In the rows, zero is written as 128.
Each row has a class, written as a number after it.
[126 109 132 109 124 114 125 127 151 118 100 134 116 107 163 133 142 135
  81 206 109 152 152  82 128 127 116 120 138 125  89 104 158 118 140 144
  94 112 133] | 2
[130 115 143 110 114 112 110 146 158 152 117 132 123 112 151 118 128 137
  92 167 123 114 124  70 119 116 122 118 139 107 121 100 157 107 124 126
 111 119 131] | 6
[119 109 128 135 131 100 141 115 104 140 146 121 100 137 162 152 128 141
 163 171 134 128 135 118 122 130 119 114 136 136 119 137 110 120 124 104
 135 108 143] | 4
[100 123 137 131 128 131 143 104 150 121 108 142 116 139 143 144 116 129
  76 162 120 150 152  73 142 106 119 105 132 115  92 100 137 140 149 132
  98 129 134] | 5
[125 122 132 123 136 123 161 108 157 100 142 148 127  95 132 138 123 123
  99 166 123 132 169 127 134 119 132  87 131 136 109  76 124 118 119 122
  88 110 151] | 0
[124 119 130 104 101 123 193 131 113 115 104 108 169 161 139 161  99 127
 156 118  85  83 124 134 103 133 116 154 162 148 111 138  96 116 129 127
 122 161 104] | 2
[124  96 122  93 116 133 124 136 143 137 118 124 136 115 140 131 123 142
  87 178 122 120 171 100 129 111 117 137 128 114 108  98 148 114 131 124
 100 113 144] | 1
[115 130 121 161 141 106 144 110 123 146  82 153 106 118 140 101  57 133
  98 161  91 148  85 114 156 133 151 120  97 168 131 118 111 133 141 141
 142  90 100] | 3
[134 126 115 110 106 113 137 135 134 122 158 139 101 136 147 128 138 114
 148 169 138 152 148 142 157 152 120  97 125 142 119 104 106 113 120 118
 126 113 171] | 7
[134 117 117 142 137 127 129 125 110 146 130 141 119 110 136 135 136 135
 138 180 134 154 158 124 143 138 139 126 139 152 123 113 116 120 131 118
 139  98 149] | 1
[146 144 129 152  91 128 155 138 121 120 153 134 110 103 135 154 109 124
 123 184 135 192 139 122 172 174 117 132 147 153 105  88 139 128 117 130
 106 112 147] | 8
[100 129 131 132 145 127 144  68 144 100 120 154 107 148 158 127  86 138
 114 184 128 143 158  67 145 101 128  80 138 138  80  89 132 132 167 102
  81 122 138] | 5
[114 130 108 113 155 116 103 126 133 145  95 114 124 138 148 105 113 119
 143 144 137 139 143 126 139 125 136 121 127  83  90 159  97 145 128 133
 128 104 118] | 5
[134 117 116 107 112 144 146 133 158 149 124 139 152 109 161 116 117 133
  73 173 116 117 165 108 114  92 125 109 128 139 103  95 145 103 132 136
 107 141 157] | 1
[124 166 142 151  68 112 161 177  91 128 133 138 105 110 145 171 130 139
 113 189  89 157 152 125 161 190  87 152 140 227 108 111 105 123 130 148
 119 117 155] | 2
[147 139 105 124 125 132 119 119 131 129 119 110  98 141 149 130 110 106
 134 138 160 142 119 122 162 144 130 117 114 152 114 145 129 140 164 122
 132 117 104] | 6
[132 114 137 131 120 133 177  50 165 120 125 156 111 139 137 153 161 114
  28 175 147 149 189  39 129 105 136  85 134 122 114  81 182 166 167 117
  91 107 139] | 3
[105  89 126 103 121 118 134 125  95 131 139 114 117 157 148 148 132 148
 179 176 148 149 133 113 129 138  96 147 143 124 117 121 110 139 118 111
 128 112 141] | 8
[ 86 140 132 121 105 124 168 134 152 132 107 140 140 138 150 149 123 132
  71 167 104 154 151 113 162 106 101 109 131 130 108  94 116 124 109 137
 105 143 163] | 5
[129  89 127 118 124 125 130 142 161 145 130 118 134 129 140 139 106 138
  83 189 126 134 172 106 120 135 115 129 137  97  87 102 165 127 109 147
 112 106 117] | 8
[111 103 113  93 122 126 143 141 112  96 113  85 125 149 164 136  87 115
 162 106 155 153  98 131 138 121 106 120 105  68 120 149 112 111 131 116
  92 145 104] | 8
[148 161 111 140 131 151 172  86 121 107 136 157 106 129 137 118  64 123
 153 144 117 134 121 144 138 134 155 103 128 163  91 104  89 109 163 134
 114 127 121] | 0
[133 106 120 105 102 134 135 135 175 123 152 124 134 143 135 118  99 144
 104 168 128 121 146 106 124 130 129 122 132 148 119  83 164 115 135 129
 109 129 141] | 7
[116 125 132 129 123  89 161 106 130 127 157 112 113 123 152 153 133 124
 170 158 120 108 143 119 126 115 124 102 130 124 134 116  78 133 128 116
 143 102 148] | 0
[144 126  99 120 134 139 117 133 118 143 128 119 104 138 130 127  96 133
 127 205 140 170 198  98 152 150 132 136 144 129  96 114 146 117 160 109
 141  98 135] | 1
[117 199 122 148 124 123 138 139 123 120 139 118 139 115 150 111 101 140
 151 129 126 150 143 138 136 140 125 118 125 151 116 149  91 118 134 136
 133 130 129] | 5
[144 122 126 131 114  82 143 121 137 153 108 126 110  99 167 140 134 150
 146 235 126 124 175  93 140 129 124 129 141 157 117 132  80  97 123 125
 122  88 136] | 1
[138 131 122 109 113  99 129 132  94 156 132 140  97 116 142 140 154 122
 146 172 142 163 151 101 144 169 128 115 135 127 113 110  97 136 119 114
 122  70 157] | 3
[135 121 113 134 114 131 138 110 144 108 139 119 107 152 138 109  95 113
 150 124 140 117 126 136 147 138 141 115 111 139 124 139 115 131 159 115
 109 114 127] | 7
[100 114 138 125 123  71 141 156 114 144 108 110 102 153 162 159 150 121
 137 157 116 137 135 110 161 144 107 128 128  86  99 163  68 131 103 139
 135 115 134] | 5
[132 117 125 125 109 114 131 110 140 154 137 113  97 122 162 118 142 106
 158 170 119 108 118 119 134 143 134 164  98 125  97 173  61 121 153 162
 122  95 139] | 7
[133 152 123 163 105 119 196 148  96  86 149 152  92 123 144 172  96 107
 130 187 150 191 162 126 187 182 130  87 151 233 139  85 120 109 129 110
  89 108 156] | 7
[108 111 130 124 127 129 142 133 145 126 150 121 127 130 149 134 110 159
 109 160 136 145 142 114 124 126 119 120 130 145 112  99 168 113 116 104
  96 133 157] | 4
[146 132 126 126  99 101 128 159 109 166 133 122 101 121 157 148 166 143
 130 203 107 142 151 131 132 161 112 157 125 150 112 141 101 122 122 167
 172  83 135] | 2
[144  81 148 122 104 111 119 114 198 116 148 157 100 123 157 137 120 145
  82 177 148 128 137  69 144 135 130  65 123  99  89  47 184  97 136  97
  68 106 143] | 6
[175 142 117 140 109 136 145  83 116 103 153 152 120  98 135 134 140 119
 140 133 157 145 131 122 145 140 153  78 121 141 137 101 115 109 141 107
  85  94 131] | 3
[162 159  86 121 116 195 100 112 125 167 133 125 111 137 132  91 117 120
 156 119 137 170  94 158 141 162 160 164 125 137  74 138 123 134 178 156
 163  97 130] | 6
[135  65 132 150 153 110 130  85 190 106 145 143 138  88 157 128 114 120
 110 136 141 140  84 113 131  73 156  42 124 120 124  44 178 127  98 107
  82 121 140] | 8
[133 156 109 118 127 134 139 151 102 115 106 104 120 139 135 143 107 122
 140 136 125 138 148 141 148 167 125 150 135 172 100 148 118 129 139 136
  95 121 105] | 2
[122 134 134 112 114 131 161 155 148  90 156 127 139 107 117 147 100 112
  74 155 137 146 160  99 148 138 119 123 133 203 141  66 175 118 120 119
  73 156 150] | 7
[130 121 150 129 112  92 155 124 152 141 154 137 100 119 147 141 114 133
  80 193 124 120 188  78 117 118 112 106 126 110 110  98 155 114 122  98
 113 118 157] | 4
[122 149 121 140 135 131 145 123 101 129 151 110 118 116 143 140 113 119
 161 116 136 136 123 145 126 132 123 133 109 173 122 154  99 118 136 113
 120 145 141] | 4
[124 140 133 110 126 104 118 157  98 147 148 131 101 138 141 144 132 136
 155 177 138 136 134 110 158 160 108 129 131 149 133 111 111 102 111 108
 142 112 144] | 6
[149 137 137 156 149  92 139  85 113 120 166 165  84 116 153 153 142 118
 156 195 132 141 182  98 157 153 156  69 169 133  62  82 102 133 120 106
  97  56 158] | 5
[149 143 108 118 111 116 108 130 153 150 100 124 117 123 152 123 112 138
 131 211 121 139 132 124 164 154 118 141 123 122 101 137 118 109 135 144
 117 123 115] | 2
[125 143 142 126  97  94 166 125  95 127 148 145 126  99 136 159 136 115
 117 166 118 155 144 101 145 162 110 117 129 144 142  99 107 134 122 114
 135 107 150] | 3
[118 161 139 138 119  89 120 150 113 158 144 135 120  94 157 142 145 135
 145 175 130 161 127  97 138 141 120 115 146 147 116 109 103 140 106 140
 143 116 158] | 5
[145 139 115 104 117 105 108 142 100 139 149 132 104 111 144 125 147 118
 142 177 127 104 139 127 138 140 121 122 149 184 133 119 113 142 111 145
 124  99 143] | 7
[ 83 113 131  79 136 128 127 156 155 179 134  90 126 139 138 194 134 133
 109 177 132 132 179  56 118 117 100 129 130 175 101  62 139 103 120 126
  99 118 157] | 6
[125 103 129 115 128  99 132 138 111 156 143 113 107 125 140 156 149 129
 157 158 128 129 144 130 122 134 114 134 130 134 112 135  96 114 102 110
 133 117 157] | 4
[101 108 135 141 112  82 143 128 114 149 113 141 100 123 179 162 140 142
 130 217 131 144 134 101 164 124 108 109 132 166 114 117  84 147 111 137
 124  82 152] | 5
[147 144 103 110 148 125 134  77 156 123 117 133 109 133 138  97 116 118
 154 165 146 116 145 133 143 123 143 119 123 123  95 148  82 139 148 123
 111 129 125] | 0
[135 112 111 132 164 134 123  82 125 121 108 133  94 174 130 128 120  94
 158 116 191 127 142 133 152 173 145 118 120 142  86 171 112 184 173  94
 121 111  97] | 6
[128 109 131 138 120  93 167 133 121 115 157 124 117 106 152 156 133 109
 181 149 120 135 133 132 124 144 141  97 139 209 121 103  75 108 118 121
 120  97 162] | 7
[144 168 103 134 141 130 115 115 117 117 113 127 105 112 147 128 121 100
 140 177 145 173 145 136 171 177 128 129 125 140  92 154 123 145 160 135
 116 118 117] | 2
[133 123 109 121 125 131 125 116 142 125 123  95 111 153 143 115 118 132
 165 131 140 140 136 135 138 138 121 134 123 115  88 154 101 127 134 124
 104 119 120] | 8
[125 149 125 105 129 107  86 121 146 169 141 113  71 109 152 141 171 132
 143 190 162 170 154  66 150 133 124 109 128 132 113  83 134 129 137 113
 123  64 167] | 6
[119 118 138 129 151 120 148  79 161 144 144 173 105 132 167 128 123 146
  79 228 143 146 151  78 129 118 128 100 134 105  89  92 172 116 125 114
 103 141 158] | 4
[122 106 128 122 113  92 141 139 127 143 127 129 106 117 144 146 118 135
 155 193 105 118 137 119 150 142 119 120 144 142 108 104  80 120 110 123
 112  99 154] | 0
[ 95 119 123 166 131 161 160  71 156 142 153 112 119 161 167 132   4 171
 148 140  77  99  89  83  86  68 142 103  97 184  98  86 140  72 196 118
 119 143 116] | 4
[126 133 129 125 117 114 117 149 108 145 134 120  83 147 150 147 168 139
 164 148 149 160 140 111 147 169 122 118 142 113 115 130 105 107 128 116
 132  79 144] | 6
[142 143 109 151 111 140 137 129 149 133 139 104 116 124 146 127 109 114
 116 147 145 176 119 145 166 143 122 133 101 122 113 143 131 134 134 151
 130 128 120] | 8
[103 151  82 133 186 165  89  82 160 119 134 109 196  54  99 132 178 106
 116 219 225 179 216 176 166 159 130 148 155 203 183 137 182 235 117 125
 119  69 140] | 7
[ 89 104 135 118 142 124 116 107 152 123  83 124 115 125 145 159 127 128
 108 176 100 141 165  67 114 129 107 111 139 130  71 103 135 127 165 129
  77 117 128] | 2
[132 152 132 154  80 140 180 105 117 135 180 125 117  90 175 154 108 161
 161 207 137 204  93  93 131 129 127 152 132 189 137  88 134  91 153 118
 135 131 178] | 4
[136 131 132 123  55 116 136 153 143 178 131 107 105 153 146 123 173 189
 165 175  84  99 129 112 128 141 120 170 165 104 108 134  66  95 110 153
 112  93 166] | 0
[130 139 125 158 113 135 136 116 113 152 144 142 104 139 156 117 121 115
 134 133 114 133 119 134 144 128 136 125 104 129  86 149  79 141 154 149
 146 108 147] | 5
[103 117 128 124 143 114 153 137  88 132 174 122 129 152 134 159 132 145
 174 147 144 137 141 164 137 157 109 138 128 150 137 135 111 122  95  93
 149 134 156] | 4
[157 142 112 158 120 169 101 127 126 146 127 144  88 159 134 108 112 123
 124 142 171 177  88 105 179 167 145 135 117 114 122 143 159 121 174 122
 127 141 118] | 6
[ 79 162 113 129 187 161 150 110 115 104 127 114 146 121 144 119  28  76
 135  78 147 165 101 117 123  99 135  88 102 129 115 102 154 143 153 108
  93 172 117] | 8
